Here is a tiny trained network, its code and every weight. The questions are about switching its units off for an input and a class, where a switched-off unit gives its printed mean instead of its output.

import numpy as np


def w(rows, s, z=0):
    codes = np.array(rows[::2]) - 128.0
    scale = np.full(codes.shape[1], s)
    scale[-1] = z or s
    return codes * scale


def f(y):
    return np.maximum(y, 0)


def log_softmax(a):
    a = a - a.max(-1, keepdims=True)
    return a - np.log(np.exp(a).sum(-1, keepdims=True))


def net(x, mask):
    res = np.array(x, float).reshape(1, 3) / 4 @ E
    y = f(res @ A[0][:, :-1].T + A[0][:, -1])
    res = res + np.where(mask, y, B[0][:, -1]) @ B[0][:, :-1]
    return log_softmax(res[-1] @ U[:, :-1].T + U[:, -1])


A, B = {}, {}
E = w([
[79,244,134,33,59,164,58,198,180,209],'x0',
[24,106,18,131,52,207,202,133,83,36],'x1',
[22,213,193,80,170,11,205,2,9,88],'x2',
],0.0063)
A[0] = w([
[152,123,187,139,214,27,151,2,76,112,171],'neuron 0',
[132,128,176,129,207,44,173,14,64,108,173],'neuron 1',
[42,134,86,137,103,148,218,102,76,43,192],'neuron 2',
[234,102,143,157,132,159,31,203,221,205,188],'neuron 3',
[86,151,85,109,52,175,122,176,147,121,216],'neuron 4',
[43,242,142,26,85,110,111,122,111,151,133],'neuron 5',
[114,57,93,198,134,147,208,104,90,27,254],'neuron 6',
[170,115,186,121,162,68,105,86,110,169,122],'neuron 7',
[89,186,177,72,130,49,144,49,80,155,164],'neuron 8',
[156,203,163,73,119,111,43,149,167,240,194],'neuron 9',
],0.0074,0.0058)
B[0] = w([
[130,155,152,212,134,47,103,128,102,71,247],'neuron 0',
[119,155,178,199,146,63,93,92,86,95,245],'neuron 1',
[124,89,79,117,106,143,151,79,37,85,231],'neuron 2',
[196,76,164,110,162,89,96,100,219,234,247],'neuron 3',
[113,112,100,73,103,192,110,132,133,161,206],'neuron 4',
[2,191,143,71,143,177,148,175,76,96,207],'neuron 5',
[158,53,92,145,88,121,144,43,87,122,243],'neuron 6',
[137,156,105,181,114,64,124,151,152,118,177],'neuron 7',
[81,177,218,119,210,126,195,129,97,49,224],'neuron 8',
[111,174,173,117,151,117,125,197,198,158,221],'neuron 9',
],0.009,0.012)
U = w([
[139,48,23,102,22,206,180,101,87,103,197],'0',
[82,156,155,63,179,179,230,120,69,62,108],'1',
[145,106,132,222,123,61,126,38,56,64,84],'2',
[84,165,70,98,69,187,75,209,108,116,68],'3',
[254,64,140,125,148,111,80,123,209,195,198],'4',
[107,150,168,86,130,156,96,186,172,174,132],'5',
[161,130,126,166,130,156,135,175,108,77,4],'6',
[114,185,177,170,178,64,141,190,135,86,153],'7',
],0.0073,0.0028)

Each question gives the input, the list of numbers given to net, and the class t.
The units are the neurons (one row each of A and B). Each row of codes is followed by its name. A weight is (code - 128) times the scale printed after its matrix; where a second scale follows, it is the last column's (A, B and U).
mask holds one flag per neuron, in row order. A switched-off neuron (its flag False) gives its mean, the last column of its row in B, instead of its output. The means were averaged over made-up inputs and are rounded, as every weight is.
A unit's drop is (log p(t) with every unit on - log p(t) with that unit switched off) / (log p(t) with every unit on - log p(t) with every unit switched off).
The circuit of an input: a set's keep is (log p(t) with only the set's units on - log p(t) with every unit switched off) / (log p(t) with every unit on - log p(t) with every unit switched off). Starting from all 10 units, units are removed one at a time, each time the one whose removal leaves the highest keep (on an exact tie, the one counted first), for as long as the keep stays at least 0.8.
circuit, biggest first: the units of the circuit, biggest drop first
k most important neurons: the k neurons with the biggest drops, biggest first
drop of u: that unit's drop, to one decimal
input [-2,4,-8], class 4: circuit, biggest first -> [neuron 3]
input [0,-4,4], class 7: 2 most important neurons -> [neuron 6; neuron 2]
input [5,2,-1], class 5: 2 most important neurons -> [neuron 2; neuron 6]
input [2,3,-3], class 4: circuit, biggest first -> [neuron 5; neuron 8]
input [3,4,0], class 0: circuit, biggest first -> [neuron 8; neuron 1]
input [3,0,0], class 5: circuit, biggest first -> [neuron 2; neuron 0; neuron 1]
input [0,-3,8], class 7: 2 most important neurons -> [neuron 8; neuron 6]
input [2,2,7], class 1: 3 most important neurons -> [neuron 5; neuron 8; neuron 3]
input [5,-5,-2], class 4: 2 most important neurons -> [neuron 3; neuron 8]
input [2,3,6], class 1: 2 most important neurons -> [neuron 5; neuron 8]
input [1,-1,5], class 7: 4 most important neurons -> [neuron 6; neuron 8; neuron 5; neuron 0]
input [4,-1,3], class 1: 3 most important neurons -> [neuron 5; neuron 3; neuron 0]
input [6,-6,-3], class 4: 2 most important neurons -> [neuron 3; neuron 8]
input [5,0,6], class 1: most important neuron -> [neuron 5]
input [3,-1,2], class 1: 2 most important neurons -> [neuron 3; neuron 0]
input [-2,-7,3], class 7: 2 most important neurons -> [neuron 6; neuron 2]
input [6,2,0], class 3: 2 most important neurons -> [neuron 3; neuron 8]
input [8,-2,-3], class 5: drop of neuron 6 -> 0.2
input [8,-5,0], class 5: drop of neuron 5 -> 0.1
input [7,-1,7], class 1: circuit, biggest first -> [neuron 5]
input [-2,-7,8], class 7: drop of neuron 6 -> 0.6
